Below are the code and all the weights of a small trained network. Each question names an input and a class and asks about switching units off, where a switched-off unit gives its printed mean instead of its output.

import numpy as np


def w(rows, s, z=0):
    codes = np.array(rows[::2]) - 128.0
    scale = np.full(codes.shape[1], s)
    scale[-1] = z or s
    return codes * scale


def norm(h):
    return h / np.sqrt((h * h).mean(-1, keepdims=True) + 1e-5)


def f(y):
    return y / 2 * (1 + np.tanh(0.7978845608 * (y + 0.044715 * y**3)))


def log_softmax(a):
    a = a - a.max(-1, keepdims=True)
    return a - np.log(np.exp(a).sum(-1, keepdims=True))


def net(x, mask):
    res = np.array(x, float).reshape(1, 5) / 4 @ E
    u = 0
    for l in range(3):
        y = f(norm(res) @ A[l][:, :-1].T + A[l][:, -1])
        res = res + np.where(mask[u : u + 5], y, B[l][:, -1]) @ B[l][:, :-1]
        u += 5
    return log_softmax(norm(res)[-1] @ U[:, :-1].T + U[:, -1])


A, B = {}, {}
E = w([
[61,143,123,214,90],'x0',
[203,191,197,136,237],'x1',
[201,100,116,200,66],'x2',
[2,76,171,156,120],'x3',
[126,183,6,186,195],'x4',
],0.0034)
A[0] = w([
[182,109,120,206,157,61],'0.n0',
[121,134,226,49,242,1],'0.n1',
[164,136,175,9,80,123],'0.n2',
[190,106,126,254,171,13],'0.n3',
[184,126,94,101,197,44],'0.n4',
],0.0058,0.003)
B[0] = w([
[126,182,160,174,130,128],'0.n0',
[82,142,193,83,253,234],'0.n1',
[155,59,148,160,153,249],'0.n2',
[122,165,169,204,140,145],'0.n3',
[113,128,140,142,45,145],'0.n4',
],0.006,0.002)
A[1] = w([
[216,74,235,126,111,110],'1.n0',
[253,129,71,117,125,1],'1.n1',
[64,65,174,129,2,67],'1.n2',
[101,43,161,159,118,64],'1.n3',
[143,223,196,83,174,131],'1.n4',
],0.0056,0.0024)
B[1] = w([
[125,68,33,116,138,251],'1.n0',
[175,230,110,43,70,150],'1.n1',
[76,132,253,169,36,243],'1.n2',
[146,154,137,95,64,160],'1.n3',
[170,71,148,145,176,230],'1.n4',
],0.0061,0.0022)
A[2] = w([
[235,147,83,196,162,123],'2.n0',
[188,253,69,54,57,4],'2.n1',
[127,219,130,188,183,14],'2.n2',
[97,193,190,60,230,100],'2.n3',
[19,147,52,109,118,107],'2.n4',
],0.0059,0.0033)
B[2] = w([
[160,250,188,131,93,245],'2.n0',
[33,161,52,2,72,164],'2.n1',
[202,64,125,181,36,133],'2.n2',
[135,25,169,67,203,250],'2.n3',
[68,92,41,185,201,189],'2.n4',
],0.0049,0.002)
U = w([
[114,73,181,95,215,252],'0',
[182,45,144,73,62,17],'1',
[223,184,161,113,159,28],'2',
[40,97,199,177,46,167],'3',
[36,122,35,176,157,94],'4',
[149,199,63,64,79,133],'5',
[149,208,146,247,118,115],'6',
],0.015,0.003)

Each question gives the input, the list of numbers given to net, and the class t.
The units are the neurons (one row each of A and B). Each row of codes is followed by its name. A weight is (code - 128) times the scale printed after its matrix; where a second scale follows, it is the last column's (A, B and U).
mask holds one flag per neuron, layer by layer. A switched-off neuron (its flag False) gives its mean, the last column of its row in B, instead of its output. The means were averaged over made-up inputs and are rounded, as every weight is.
A unit's drop is (log p(t) with every unit on - log p(t) with that unit switched off) / (log p(t) with every unit on - log p(t) with every unit switched off).
The circuit of an input: a set's keep is (log p(t) with only the set's units on - log p(t) with every unit switched off) / (log p(t) with every unit on - log p(t) with every unit switched off). Starting from the 12 units with the biggest drops (on a tie, the unit counted first), units are removed one at a time, each time the one whose removal leaves the highest keep (on an exact tie, the one counted first), for as long as the keep stays at least 0.8.
units of the circuit, in order: the units of the circuit, biggest drop first
unit that matters most: the unit with the biggest drop
top k neurons: the k neurons with the biggest drops, biggest first
k most important neurons of layer l: the k neurons of layer l with the biggest drops, biggest first
drop of u: that unit's drop, to one decimal
input [-8,-2,-3,-1,4], class 5: unit that matters most : 0.n4
input [-8,0,-1,-1,4], class 5: units of the circuit, in order : [1.n1 2.n1]
input [6,-4,8,-8,0], class 5: top 2 neurons : [1.n1 2.n1]
input [-7,-1,1,-6,5], class 5: units of the circuit, in order : [2.n1 1.n1]
input [0,2,8,-8,-2], class 5: units of the circuit, in order : [1.n1 2.n1]
input [-4,1,1,-7,8], class 5: units of the circuit, in order : [2.n1 1.n1]
input [-5,-3,5,3,8], class 6: units of the circuit, in order : [2.n0 1.n0]
input [0,2,-1,-4,5], class 5: units of the circuit, in order : [2.n1 1.n1]
input [2,3,4,8,6], class 6: 2 most important neurons of layer 1 : [1.n0 1.n2]
input [-1,4,5,-3,2], class 6: top 2 neurons : [0.n3 0.n0]
input [0,-7,6,-3,6], class 5: 2 most important neurons of layer 2 : [2.n1 2.n0]
input [-8,-3,0,6,4], class 4: 2 most important neurons of layer 2 : [2.n4 2.n3]
input [-7,7,6,7,8], class 6: drop of 0.n3 : 0.2
input [-2,2,7,-7,-6], class 5: unit that matters most : 1.n1
input [-3,-7,6,-8,1], class 5: drop of 2.n1 : 0.1
